(in the rows, 128 means zero)
Each row of numbers belongs to one of the elements below and depends on some of the facts about them. Some rows are named. Which element is each other row?

Some facts about the elements:
K_155: Θ zaklabrum; μ K_55
K_55: Θ zaklabrum
K_964: Θ skese
K_763: Θ zaklabrum
K_456: Θ grosu
K_340: Θ nutrul
K_583: Θ briklur
K_758: Θ zaklabrum; μ K_406
K_421: Θ grosu
K_935: Θ skese
K_752: Θ zaklabrum
K_291: Θ nutrul; μ K_881 K_379 K_79 K_892
K_446: Θ zaklabrum
K_702: Θ briklur
K_815: Θ grosu; μ K_108 K_456
K_663: Θ zaklabrum; μ K_292 K_503
K_288: Θ nutrul
K_273: Θ briklur; μ K_964 K_340
K_892: Θ grosu
K_104: Θ skagragru; μ K_764 K_840 K_976
K_818: Θ zaklabrum
K_363: Θ skagragru; μ K_678 K_269
K_73: Θ briklur; μ K_881 K_52 K_680 K_167
K_292: Θ nutrul
K_930: Θ briklur
K_603: Θ zaklabrum
K_372: Θ zaklabrum
K_881: Θ zaklabrum
K_108: Θ grosu
K_889: Θ skese
K_197: Θ skese
K_725: Θ zaklabrum
K_620: Θ skagragru; μ K_913 K_79
K_247: Θ grosu; μ K_161
K_828: Θ skese; μ K_889 K_736
K_847: Θ skese; μ K_562 K_280
K_736: Θ skagragru
K_252: Θ skese
K_79: Θ nutrul
K_703: Θ zaklabrum; μ K_930 K_503
K_680: Θ grosu
K_904: Θ zaklabrum
K_671: Θ nutrul; μ K_432
K_524: Θ skese
K_521: Θ grosu; μ K_211 K_86
K_808: Θ zaklabrum; μ K_725
K_994: Θ nutrul
K_167: Θ zaklabrum
K_280: Θ briklur
K_433: Θ skagragru
K_535: Θ skese; μ K_393
K_393: Θ grosu
K_598: Θ nutrul; μ K_935
K_18: Θ zaklabrum; μ K_860 K_603
K_835: Θ grosu
K_186: Θ skagragru; μ K_930
K_140: Θ skese; μ K_433
K_265: Θ grosu
K_151: Θ skese; μ K_421 K_288 K_702
K_860: Θ nutrul
K_840: Θ briklur
K_86: Θ grosu
K_13: Θ grosu; μ K_818 K_636
K_52: Θ zaklabrum
K_450: Θ skagragru; μ K_225
K_382: Θ nutrul; μ K_197
K_345: Θ skagragru; μ K_446 K_752 K_393 K_860
K_562: Θ zaklabrum
K_618: Θ nutrul
K_269: Θ skagragru
K_506: Θ zaklabrum; μ K_485
K_863: Θ briklur; μ K_994
K_225: Θ zaklabrum
K_646: Θ skagragru
K_410: Θ skese; μ K_618 K_167 K_835
K_406: Θ grosu
K_432: Θ zaklabrum
K_554: Θ nutrul; μ K_763
K_161: Θ zaklabrum
K_211: Θ nutrul
K_913: Θ zaklabrum
K_783: Θ grosu; μ K_618
K_9: Θ grosu; μ K_904 K_60 K_503 K_835
K_678: Θ skese
K_445: Θ briklur
K_503: Θ skese
K_379: Θ briklur
K_656: Θ grosu; μ K_583 K_211 K_524 K_79 K_736
K_764: Θ zaklabrum
K_636: Θ grosu
K_60: Θ skagragru
K_485: Θ skagragru
K_976: Θ zaklabrum
K_178: Θ nutrul
K_148: Θ grosu; μ K_994

Some elements and their rows:
K_503: [ 91 133 103  97 129 161 155 139 170 134  91  77  73  53 141 122 185 159
 111  96  86 104 128  73 155 174 171 131 219 111 136 146 179 156 125 188]
K_379: [109  87 138 146 179 117  97 146 145 140 117 148 150 136 129 161 130 127
 122 152 153 136 118 114  79 132 120 115 135 146 111  89 136 116 153 115]
K_432: [132 165 111 110  91 134 154 146 134 115 143 101  59  82 114  81 149 151
 106 123  95 115 123 151 130 107 121 123 121 116 130 115 150 151 110 129]
K_450: [112 138  96 104  54 162 138 135 122 117 138 117 125 189 114 117 120 147
 144  85 121 127 128 165 191 171 145 126 111 138 216 107 117 171  98 159]
K_13: [123 157 111 117  59 152 150 117 100 102 153 100 100 120 126  98 117 140
 137 111  96 121 128 147 176 140 134 133 115 117 161 154 114 142  74 134]
K_393: [195 136 163 154 161  65 150 117 145 136 108 153 157 126 135 154  85 167
 109 116 152 121 131 179 150 108  71 145 112 142  60 126 112 134 158 109]
K_554: [132  93 143 140 142 119 125 102  85 149 142 144 189 168 150 176  81  91
 150 120 152 145 157 107 120 135 121 148 113 150 123 192  91 107 115 140]
K_881: [146 126 149 153 166 108 104 114 136 124 122 140 131 113 112 112 150 105
 126 159 150 128 119 120  84 105 118 109 109 126 100 121 127  95 163  72]
K_363: [110 137  97 102  54 161 138 137 124 120 136 116 125 190 114 116 123 146
 144  85 120 126 128 163 189 169 145 128 111 137 217 105 118 173 100 160]
K_702: [ 99 120  94 101 104 150 140 172 145 131 145 110  79 110 130 126 138 165
 104 122 103 123 122 145 120 123 131 120 147 133 144  85 161 174  98 168]
K_892: [138 123 156 145 156 115 115 120 144 137 117 163 136 124 113 127 132 111
 116 149 153 126 139 112  86 115 102 123 109 131 105 122 122 101 165  83]
K_340: [137  92 146 125 164 114 135 132 128 176 135 171 155 146 139 168 106 103
 110 128 154 137 170 102  71 101  95 140 120 152  98 154 126 123 151 140]
K_763: [158 134 158 149 168  95 114 120 139 127 110 137 138 108 118 117 136 120
 117 148 145 128 122 131 102 113 116 120 117 123  86 124 129 102 167  85]
K_446: [172 140 161 151 174  80 126 123 143 128 109 138 139 106 124 126 124 139
 112 138 146 126 121 151 115 108 104 128 118 127  72 124 126 112 168  92]
K_269: [142 104 144 126 152 119 109 140 171 157  98 177 169 190 108 148 131 129
 118 117 175 132 139 140 116 140 117 117 112 147 152  78 130 137 192 115]
K_288: [137  92 144 124 163 114 134 132 130 178 135 171 155 146 139 167 106 103
 109 129 154 136 171 100  71 101  97 139 119 151  99 154 127 122 151 140]
K_104: [137 107 145 140 132 123  99 112 131 132 105 154 201 214 118 155 109 118
 156 109 171 140 127 146 161 172 140 125 108 144 171 113  97 123 158 115]
K_148: [128 194 195  97 130 116  91 172  92 125 130 174 221 176 143 101  52  82
 146 181 101 188 133 126 148 126 213 162 117  33 109 139  89  52 150 131]

Rows to name:
No name comes twice in this set of rows, the named rows included.
[129 153  78 143 104 105 167 121  95  85 136  75 113 114 164 155  98 189
 167  99  81 120  81 174 232 136 113 159 157 133 106 118 119 167  59 199] | K_535
[ 91 138 130  89  62 167 145 134 147 132  90  94 123 152 114 116 136 152
 124  47 118 116 152 120 200 251 176 135 154 133 231 158 123 167 127 171] | K_186
[148  97  42 112  98 209 125  72 109 101 169  67 131 131 161 124 192 114
 186 151 106 122  81 137 190  57 209  90 193 102 161 149 160 161  44 156] | K_410
[ 83  85 129 160 131 133 104 100  66 133 155 151 166 174 133 168  99  62
 167 140 154 142 150  73  81 149 102 141  86 165 149 175  79  84 107 115] | K_291
[192  52 112 109 160 168 122  86 134 184 165 160 185 168 150 162 151  77
 126 153 177 137 163 120  76  20 151  97 143 138 114 176 151 139 125 118] | K_618

Now the same elements, written a new way:
Named rows:
K_506: [126 109 138 112 127 125  99 122 124 116 114 125 126 128 126 108 119 121
 138 116 115 114 115 120 119 150 105 131 129 127]
K_421: [126 127 129 116 125 123  93 122 126 115 103 113 104 123 131 113 100 116
 123 151 117 121 123 124 122 119 117 131 120 107]
K_379: [130 108 110 109 126 137 106 110 124 129 145 127 105 129 135 115 110 135
 126 127 116  98 126 126 168 149 160 143 122 184]
K_783: [125 109 162 137 126 123  95 117 125 149 138 139 117 121 145 110 109 114
 122 125 117  96 111 129 130 113 134 129 142 142]
K_372: [124 117 130 107 126 121  94 120 123 114 122 122 122 128 122 111 116 129
 140 128 116 115 118 121 123 151 105 125 124 130]
K_656: [128 113 132 135 125 119 186 116 123 132 145 139 102 122 153 109 138 123
 144 110 115 108 111 123 120 162 126 193 141 114]
K_646: [126 127 112 104 129 130  92 121 123 119 117 117 137 124 140 123 115 112
 123 107 114 124 118 124 125 160 102 130 139 121]
K_340: [124 174 117 141 133 139 179 131 141 141 105 120 126 133 115 154 112 149
 123 125 136 140 130 121 119 110 119 122 116 116]
K_393: [141 121 113 105 180 118 112 146 125 118 105 117 122 135 116 168 152 131
 121 160 179 131 141 142 123 113 200 120 119 117]
K_994: [126 152 130 104 124 124  98 124 128 140 109 111 105 133 120 112 100 198
 120 149 116 107 111 127 131 127 104 119 123 114]
K_930: [129 171 139 104 128 122  95 170 130 128 147 148 138 124 133 118 101 167
 136 155 115 134 115 122 151 117 130 137 119 113]
K_764: [134 135 120 104 126 127  94 129 124 129 160 138 110 130 117 120 155 156
 143 151 119 115 120 121 156 179 104 121 160 137]
K_155: [125 111 139 111 126 123  98 122 123 117 114 127 126 127 123 109 118 122
 137 115 116 114 116 122 119 148 106 131 130 126]
K_725: [126 161 114 140 125 128 150 128 124 115 121 134 146 125 114 143 145 110
 121 125 153 160 180 121 122 106 108 118 120 131]
K_889: [126 110 114 164 135 122 219 131 128 122 165 118 103 123 116 147 182 106
 121 132 139 179 125 122 120 110 205 120 121 114]
K_840: [129 148 110 105 126 155  98 150 128 142 125 148 104 132 115 129 124 176
 127 143 115 106 113 121 176 152 103 119 181 134]
K_860: [128 148 117 106 182 121 128 134 141 114 105 112 145 161 124 206 113 185
 122 144 192 109 127 122 120 113 181 123 119 125]
K_976: [133 134 120 104 125 127  95 127 124 130 161 135 111 129 116 120 154 157
 143 151 117 115 120 123 157 177 104 118 161 139]

Which element is each row?
No name comes twice in this set of rows, the named rows included.
[130 108 116 108 123 121  92 126 123 117 103 113 175 152 189 158 128 113
 154 107 130  99 109 139 121 114 103 172 171 129] | K_345
[126 109 127 149 129 159  98 110 128 145 115 151 125 135 172 107 105 112
 120 107 115 101 109 119 134 122 118 162 159 204] | K_73
[128 114 113 105 127 153 100 127 127 156 125 148 136 129 116 137 162 114
 131 109 115 115 111 125 123 179 107 125 228 128] | K_104

The same elements again, as new rows of numbers:
Named rows:
K_835: [111 155 192 146  99 174  93 169 163 178  94 120 165  74 127  70 112 103
  94  82 157 132 133 119 173 188 173  92  73]
K_410: [161 189 181  96 188 141  77 165 174 178 129 108 106  85 144 151 151  81
 183 133 172 170 124 109 169 173 176  89 104]
K_758: [135 110 108 104 164  89 125 111 132 121 146 148 123 130 134 157 139 114
 115 156 161 133 123 123 132  93 126 158 160]
K_840: [ 79 186  94 100  84 150 190 114 100 121 113  71  82 193 165  55  79  93
 119 114 132 102 118 201 173 127 182 191 178]
K_104: [103 192 109  84 154  89 125 104 141 147 178  71  65 195 169  63 139  85
 169 168 150 111 135 198 165  97 183 203 185]
K_815: [138 145 130 104 179 105  88  88 130 151 161 139 136 157 132 164 162 133
  94 157 146 188 121 131 105  93 155 135 161]
K_964: [158 123 108 161 121 156 166 128 100  80 108 137 138 114 113 132 131 160
  91 122 133 137 126 121 108 113 161 126 141]
K_86: [ 75 116 150 106  82 165  91 153 145 115 102 113 153 161  83 169 121 185
 188 102  53 110 128 125 122 117  80 110 103]
K_485: [146 105 123 135 108 137 131 123  85  96 120 114 115  91 128  88 145 152
  99 139 110 113 136 142 103 112 131 135 132]
K_148: [134 139 128 112 172 111  95  94 123 145 150 140 138 152 129 161 159 136
  91 151 139 183 120 132 104  94 155 134 158]
K_725: [122  83 104 137 105 111 161 137  98  94 111 151 137 107 113 121 116 136
  91 121 146 113 126 126 134 104 124 145 143]
K_913: [ 75  87 112 101  89 157  97 170 130 108  94 122 115 139  68 162 111 161
 192 112 116 102 129 114 153 132  70  91 101]
K_680: [ 90 140 135 124 130 181  76 171 125 180  95 114 108 117  72  90 145 106
 151  94 155 146 123 112 158 186 158  82  88]
K_340: [139  95 124 178 119 141 145 135  81  91 127 143 131 116 140 140 108 141
  90  99 140 125 144 140  91 115 133 120 165]
K_446: [133 109  92 185 108  86 184  83 152 110  99 156 169 179 126  61 119  92
  95 172  89 109 154 114 135 194  50 120  82]
K_345: [165 177 109 121 184  82 114  67 171 164 166 116 144 187 161  97 170  82
 155 178 106 144 154 118 101 187  50 127  98]
K_752: [132 107  92 184 109  84 182  82 152 111 100 157 170 180 127  60 121  92
  94 171  90 110 153 114 135 193  49 120  80]
K_524: [ 93 134 134 105  85 177 111 166 157  83  98 103 130 155  79 173 113 184
 194 110  60 103 128 114 128 134  83 100  97]

Rows to name:
No name comes twice in this set of rows, the named rows included.
[159 167 196 166  86 167 161 161 173 101  93 119 173  73 157  87  82 131
 100  80 149 108 137 119 174 183 174 145  73] | K_503
[104 135 137 110  83 171 126 156 156  82 100 108 138 149  91 170 110 185
 193 111  59 104 129 116 124 123  88 113 105] | K_889
[ 75  95 135 140  84 181  93 172 106 104  96 107 110 149  81 163  88 172
 194  85  78 100 146 117 112 173  71  84 109] | K_79
[143 125 101 202 102  93 182  88 133 108 106 150 167 185 152  59 100  96
  94 157  67 109 154 119  96 196  51 102  96] | K_860
[ 97 153 143  86 152 141  71 156 154 154 133  84  79 145  98 171 163 150
 194 165 122 113 134 118 117 110  76  91 118] | K_620
[ 76 124 124 109  99 181  77 171 126 163  94 110 111 158  64 145 141 153
 186 100 103 126 123 114 144 171 114  83  90] | K_892
[125 135 127 125 130 122 117 116 123 146 131 139 145 147 130 137 146 144
  94 128 107 155 122 133 116 110 150 133 142] | K_265
[148 148  95 136 177  81 156  71 172 151 137 155 160 189 147 115 148  81
 130 178 136 132 152 112 131 185  51 134 107] | K_18
[133  93 108 162 108 168 174  90  83 104 112 122 134 102 128 145 120 140
  89 126 147 125 117 143 112 106 136 108 131] | K_280
[ 90 105 113 118 131 168  87 172 121 162  94 127  97  96  70  91 124  91
 170 101 169 113 128 110 171 180 129  81  90] | K_52
[ 95 106 137 130 113 173  97 172 133 161  92 127 116  79  77  69 111  89
 146  88 168 109 130 111 178 187 143  82  81] | K_167
[ 75 102 134 105  81 181 124 144 136 117  98  91 125 142  92 171  99 177
 194 112  70 102 120 126 131 124  65  90  91] | K_583
[ 81 156 162  87 118 122  73 124 169 157 139 109 139 182 108 173 147 174
 194 147  67 133 124 122 119  95  81 118 128] | K_521
[158 138 131 101 179 103  88  85 109 120 169 110 101 105 140 152 166 127
 121 170 156 149 136 137  98  91 134 141 158] | K_363
[142 128 130 149 139 115 133 131 106 119 151 140 120 136 156 148 114 121
 121 112 140 123 142 138  97 118 129 131 166] | K_178

